Below are the code and all the weights of a small trained network. Each question names an input and a class and asks about switching units off, where a switched-off unit gives its printed mean instead of its output.

import numpy as np


def w(rows, s, z=0):
    codes = np.array(rows[::2]) - 128.0
    scale = np.full(codes.shape[1], s)
    scale[-1] = z or s
    return codes * scale


def f(y):
    return np.maximum(y, 0)


def log_softmax(a):
    a = a - a.max(-1, keepdims=True)
    return a - np.log(np.exp(a).sum(-1, keepdims=True))


def net(x, mask):
    res = np.array(x, float).reshape(1, 6) / 4 @ E
    y = f(res @ A[0][:, :-1].T + A[0][:, -1])
    res = res + np.where(mask, y, B[0][:, -1]) @ B[0][:, :-1]
    return log_softmax(res[-1] @ U[:, :-1].T + U[:, -1])


A, B = {}, {}
E = w([
[125,45,72,183],'x0',
[195,54,233,128],'x1',
[130,127,129,128],'x2',
[128,129,127,128],'x3',
[205,194,98,193],'x4',
[173,83,58,2],'x5',
],0.0071)
A[0] = w([
[241,159,128,164,58],'N0',
[215,87,220,131,68],'N1',
[171,73,86,143,98],'N2',
[103,208,190,100,71],'N3',
[183,165,92,146,61],'N4',
[121,137,124,134,254],'N5',
[83,185,72,124,26],'N6',
[36,92,148,79,37],'N7',
[182,107,108,71,27],'N8',
[185,125,186,113,66],'N9',
[45,197,42,130,27],'N10',
[155,93,194,130,21],'N11',
[155,225,198,52,248],'N12',
[81,165,103,106,103],'N13',
[52,154,203,198,33],'N14',
[206,157,115,134,159],'N15',
[110,168,90,120,49],'N16',
[215,202,57,164,121],'N17',
[148,122,116,104,38],'N18',
[131,42,71,212,241],'N19',
[170,155,116,134,102],'N20',
[150,99,112,66,76],'N21',
[203,120,30,23,46],'N22',
[55,140,156,223,53],'N23',
[55,149,89,127,24],'N24',
[2,101,158,78,99],'N25',
[101,140,111,125,235],'N26',
[130,128,152,140,45],'N27',
[107,60,85,185,60],'N28',
],0.01,0.0057)
B[0] = w([
[92,121,203,89,171],'N0',
[213,80,120,74,192],'N1',
[126,108,106,178,161],'N2',
[99,109,118,237,171],'N3',
[97,127,190,122,155],'N4',
[143,144,54,35,213],'N5',
[195,77,154,152,161],'N6',
[74,123,218,112,160],'N7',
[147,176,150,161,155],'N8',
[180,93,134,155,159],'N9',
[226,50,152,161,189],'N10',
[188,95,161,119,151],'N11',
[76,94,50,254,254],'N12',
[157,92,122,137,161],'N13',
[155,221,142,109,184],'N14',
[90,125,134,86,184],'N15',
[167,98,156,149,146],'N16',
[64,113,183,74,214],'N17',
[137,159,142,145,130],'N18',
[86,100,73,216,234],'N19',
[103,127,153,116,149],'N20',
[138,180,134,138,166],'N21',
[155,229,162,173,220],'N22',
[157,221,153,129,184],'N23',
[170,83,178,138,148],'N24',
[52,124,192,78,187],'N25',
[161,123,63,53,202],'N26',
[148,138,141,121,130],'N27',
[109,104,171,244,155],'N28',
],0.027,0.0085)
U = w([
[181,254,144,188,78],'0',
[219,69,140,156,84],'1',
[89,120,81,221,63],'2',
[50,107,200,118,97],'3',
[122,138,72,149,249],'4',
[126,134,80,159,237],'5',
[155,158,28,51,90],'6',
],0.0067,0.011)

Each question gives the input, the list of numbers given to net, and the class t.
The units are the neurons (one row each of A and B). Each row of codes is followed by its name. A weight is (code - 128) times the scale printed after its matrix; where a second scale follows, it is the last column's (A, B and U).
mask holds one flag per neuron, in row order. A switched-off neuron (its flag False) gives its mean, the last column of its row in B, instead of its output. The means were averaged over made-up inputs and are rounded, as every weight is.
A unit's drop is (log p(t) with every unit on - log p(t) with that unit switched off) / (log p(t) with every unit on - log p(t) with every unit switched off).
The circuit of an input: a set's keep is (log p(t) with only the set's units on - log p(t) with every unit switched off) / (log p(t) with every unit on - log p(t) with every unit switched off). Starting from the 12 units with the biggest drops (on a tie, the unit counted first), units are removed one at a time, each time the one whose removal leaves the highest keep (on an exact tie, the one counted first), for as long as the keep stays at least 0.8.
units of the circuit, in order: the units of the circuit, biggest drop first
most important unit: the unit with the biggest drop
k most important neurons: the k neurons with the biggest drops, biggest first
drop when u is switched off: that unit's drop, to one decimal
input [8,-3,-7,-1,-1,1], class 2: most important unit : N19
input [1,1,8,5,3,-8], class 0: 2 most important neurons : [N23, N14]
input [6,6,-3,7,-7,-5], class 3: 2 most important neurons : [N12, N25]
input [-5,-6,2,-5,-4,3], class 1: 2 most important neurons : [N10, N19]
input [-7,7,6,4,6,-4], class 1: 3 most important neurons : [N1, N9, N19]
input [-1,-2,-1,4,-8,7], class 3: 4 most important neurons : [N25, N7, N23, N14]
input [-1,-8,1,0,-5,-7], class 1: 2 most important neurons : [N10, N22]
input [-5,8,1,-1,-7,-6], class 1: 2 most important neurons : [N1, N11]
input [4,-6,5,-2,0,2], class 1: units of the circuit, in order : [N10, N12]
input [-1,-2,2,5,6,1], class 3: units of the circuit, in order : [N17, N0]
input [8,5,-8,8,8,5], class 2: 3 most important neurons : [N19, N2, N25]
input [-1,1,-3,-1,6,0], class 3: 2 most important neurons : [N17, N0]
input [-3,-4,-5,7,-8,-6], class 3: 2 most important neurons : [N25, N7]
input [4,7,5,-3,-3,-7], class 0: 3 most important neurons : [N14, N23, N10]
input [-8,-1,-8,-6,-2,-3], class 2: units of the circuit, in order : [N12]
input [8,-4,7,6,-7,8], class 0: 2 most important neurons : [N22, N12]
input [6,-7,3,6,-8,0], class 3: 3 most important neurons : [N25, N7, N12]
input [8,6,0,3,5,5], class 2: 2 most important neurons : [N19, N2]
input [8,6,-2,-4,4,8], class 0: 3 most important neurons : [N22, N12, N8]
input [6,-8,3,2,0,7], class 1: units of the circuit, in order : [N10]
input [-8,-4,-1,1,7,-7], class 2: drop when N1 is switched off : 0.1
input [8,-8,4,-1,-2,6], class 1: drop when N10 is switched off : 0.7
input [-1,0,-3,2,3,1], class 6: drop when N10 is switched off : 0.1
input [-1,-8,7,7,-3,-4], class 1: drop when N10 is switched off : 0.2
